[[106 127 125 115]
 [ 99 138 135 125]
 [112 150 140 109]
 [151 103 117 143]
 [149 115 144 130]
 [132 104 151 124]
 [118 109 145 130]
 [130 122 131 101]
 [115 136 123 130]
 [115 137 123 130]
 [123 128 126 138]]
->
[[151 103 117 143]
 [132 104 151 124]
 [118 109 145 130]
 [149 115 144 130]
 [130 122 131 101]
 [106 127 125 115]
 [123 128 126 138]
 [115 136 123 130]
 [115 137 123 130]
 [ 99 138 135 125]
 [112 150 140 109]]

[[147 139 143 134]
 [139 123 133 106]]
->
[[139 123 133 106]
 [147 139 143 134]]

[[118 124 126]
 [100 114 127]]
->
[[100 114 127]
 [118 124 126]]

[[133 112 114]
 [134 100 119]
 [126 133 127]]
->
[[134 100 119]
 [133 112 114]
 [126 133 127]]

[[132 120 125 155 112 134 125 143 123]
 [114 127 134 127 126 117 141 114 143]
 [150 140 141 135 128 123 122 122 127]
 [138 132 144 147 125 139 132 117 145]
 [113 128 142 136 124 110 136 126 132]
 [122 121 133 138 126 127 130 135 130]]
->
[[132 120 125 155 112 134 125 143 123]
 [122 121 133 138 126 127 130 135 130]
 [114 127 134 127 126 117 141 114 143]
 [113 128 142 136 124 110 136 126 132]
 [138 132 144 147 125 139 132 117 145]
 [150 140 141 135 128 123 122 122 127]]

[[139 125 121 127 135 130 111 132 145 117 118 118 110 140]
 [138 113 131 120 130 101 115 116 123 153 137 137 141 117]]
->
[[138 113 131 120 130 101 115 116 123 153 137 137 141 117]
 [139 125 121 127 135 130 111 132 145 117 118 118 110 140]]

[[135 128 125 134 127 128 158 125 133 125]
 [129 113 131 121 128 129 139 114 126 128]
 [123 131 126 150 118 129 122 118 127 129]
 [121 127 129 130 129 126 135 127 118 127]
 [125 106 130 131 126 130 130 142 128 128]
 [122 129 125 138 122 124 115 124 129 125]]
->
[[125 106 130 131 126 130 130 142 128 128]
 [129 113 131 121 128 129 139 114 126 128]
 [121 127 129 130 129 126 135 127 118 127]
 [135 128 125 134 127 128 158 125 133 125]
 [122 129 125 138 122 124 115 124 129 125]
 [123 131 126 150 118 129 122 118 127 129]]

[[125 129 130]
 [111 150 102]
 [131 128 132]
 [127 130 126]
 [135 113 141]]
->
[[135 113 141]
 [131 128 132]
 [125 129 130]
 [127 130 126]
 [111 150 102]]
